Look-ups in named tables: a row name and a column name give one cell, copied from the table.

rof.csv
,kugipo,sok,tek,zedel,zuriso,geruv,kavuke,zad
suriven,642,674,811,738,764,560,808,324
nodub,810,596,549,780,609,530,262,840
redod,626,921,562,779,368,538,243,902
zetapa,666,460,503,658,236,311,858,531

geruv of nodub: 530
sok of nodub: 596
zedel of zetapa: 658
sok of suriven: 674
zedel of redod: 779
zad of zetapa: 531
zuriso of nodub: 609
tek of redod: 562
tek of zetapa: 503
geruv of redod: 538
zuriso of suriven: 764
Row with the largest kavuke: zetapa

Table tus
	pelakul	fonepo	gunodu	lukasiv	des	rok
folaz	153	165	141	146	197	143
buvur	134	156	126	121	74	147
zeg	99	119	125	127	176	142
kefus	103	94	146	148	248	134
purizet	185	202	131	128	56	137
kub	96	102	128	130	180	137
mev	99	97	146	137	146	130

rok of buvur: 147
des of zeg: 176
lukasiv of kefus: 148
fonepo of kefus: 94
pelakul of folaz: 153
gunodu of buvur: 126
lukasiv of buvur: 121
fonepo of zeg: 119
gunodu of zeg: 125
fonepo of mev: 97
lukasiv of purizet: 128
des of kefus: 248
lukasiv of zeg: 127
des of purizet: 56
Which row has the largest lukasiv? kefus

vasoro.tsv
	puverov	lazufa	dop	sikiluf	galeva
piba	39	41	49	43	9
zinite	15	27	101	92	195
zagub	11	8	61	56	85
mek	42	12	43	38	8
leguf	25	37	116	100	163
zepili	45	105	90	84	151
dese	17	19	91	74	75
gis	7	13	66	68	181
katofif	114	127	60	59	35
madal	30	29	51	44	27
dapez	92	56	37	46	82

madal, sikiluf: 44
zagub, puverov: 11
zepili, galeva: 151
piba, dop: 49
zinite, puverov: 15
mek, galeva: 8
dese, lazufa: 19
zinite, lazufa: 27
dese, sikiluf: 74
piba, sikiluf: 43

Table remelil
            sig    kape     mel    gesu     mek  pirisid  kadosi  vevero  mipaba     vuz
robore   -0.302   0.777  -2.186  -4.883  -2.176   -7.157   0.545   0.036   3.767   1.583
nepadul  -1.029   1.915  -3.190  -4.744  -3.322    4.905  -1.004   2.271  -8.214  -0.557
kagimid  -2.487   4.469  -6.736  -5.367  -1.679   -6.217   1.997   8.561  -5.127  -0.223
bota     -1.160  -3.109  -2.180  -3.822  -3.752    5.175  -1.672  -8.430  -3.613  -0.655
zoter    -2.655  -2.158   1.700   2.568   0.895   -4.133  -2.601   2.354  -3.200  -0.130
lir       0.074  -1.822  -0.716  -1.385  -3.395   -3.792  -1.261  -3.142   5.259  -1.214
rel      -1.778  -5.412   0.374  -1.544   1.493   -5.551  -3.785  -9.815   2.955  -0.956
sef       0.141  -0.018  -4.050  -4.813  -0.187    2.659  -0.576  -3.072   2.618  -2.289
konimo   -1.152   2.383  -3.676  -0.946  -3.438   -6.485  -4.645   9.423  -2.933  -1.763
sakasub  -6.076  -2.827  -5.275  -4.124   0.168    6.657  -2.838  -5.518  -4.864   0.266

What is the mipaba of robore in remelil?
3.767
What is the vevero of kagimid in remelil?
8.561
What is the mel of robore in remelil?
-2.186
What is the mel of nepadul in remelil?
-3.190
What is the vevero of zoter in remelil?
2.354
What is the kadosi of nepadul in remelil?
-1.004
What is the sig of sef in remelil?
0.141
What is the kape of lir in remelil?
-1.822
What is the kadosi of zoter in remelil?
-2.601
What is the mel of sef in remelil?
-4.050
What is the vuz of sakasub in remelil?
0.266
What is the vuz of konimo in remelil?
-1.763
What is the mel of bota in remelil?
-2.180
What is the kadosi of bota in remelil?
-1.672
What is the mek of rel in remelil?
1.493
What is the kadosi of sakasub in remelil?
-2.838
What is the vevero of rel in remelil?
-9.815

Table lolamo
cols = gebunor, naz, nekem, pab, gazovod
babeso: [58, 25, 99, 30, 18]
gop: [60, 26, 99, 30, 18]
kikizi: [34, 54, 99, 31, 38]
tasasof: [33, 52, 99, 31, 39]
mekava: [38, 66, 99, 60, 52]
rebik: [39, 66, 99, 59, 53]
rugivil: [26, 55, 99, 29, 50]
dakob: [39, 51, 99, 18, 24]

tasasof, pab => 31
kikizi, pab => 31
rebik, gazovod => 53
gop, naz => 26
mekava, gebunor => 38
rebik, nekem => 99
kikizi, gazovod => 38
rugivil, gebunor => 26
dakob, pab => 18
gop, gazovod => 18
babeso, pab => 30
mekava, pab => 60

zok
fields: dakibu, ful, zibufu, sug, sim, mem, lok, kinat, popog
dapo: [67.46, 75.00, 50.60, 70.64, 57.83, 58.83, 56.49, 70.84, 64.33]
sudeteb: [57.34, 69.34, 44.87, 60.01, 34.87, 49.57, 65.32, 63.38, 48.18]
vesut: [70.70, 57.52, 60.91, 62.16, 54.06, 43.92, 47.54, 63.10, 66.42]
pokemeg: [70.64, 70.69, 50.67, 57.69, 59.87, 46.42, 43.26, 75.15, 53.00]
novovob: [53.44, 51.43, 54.95, 60.49, 61.58, 57.19, 53.37, 56.05, 61.24]
fatebu: [56.75, 49.05, 55.65, 23.10, 51.00, 41.18, 52.01, 49.57, 42.86]
gegemi: [44.13, 55.71, 42.34, 68.82, 46.16, 59.64, 60.12, 62.74, 49.37]
vutedu: [50.02, 45.54, 56.43, 40.40, 79.17, 59.40, 47.26, 63.13, 52.73]
kob: [41.97, 50.45, 50.86, 51.76, 49.38, 64.23, 71.18, 46.32, 55.28]
tum: [58.26, 54.42, 61.75, 64.82, 64.86, 61.02, 58.76, 55.46, 67.43]
guze: [52.14, 48.72, 51.44, 44.34, 71.04, 58.17, 43.69, 61.25, 47.44]
mek: [56.88, 50.07, 54.54, 48.73, 69.96, 55.64, 43.63, 62.18, 52.47]

gegemi, dakibu -> 44.13
vesut, zibufu -> 60.91
guze, kinat -> 61.25
guze, lok -> 43.69
gegemi, kinat -> 62.74
novovob, zibufu -> 54.95
tum, ful -> 54.42
tum, kinat -> 55.46
sudeteb, dakibu -> 57.34

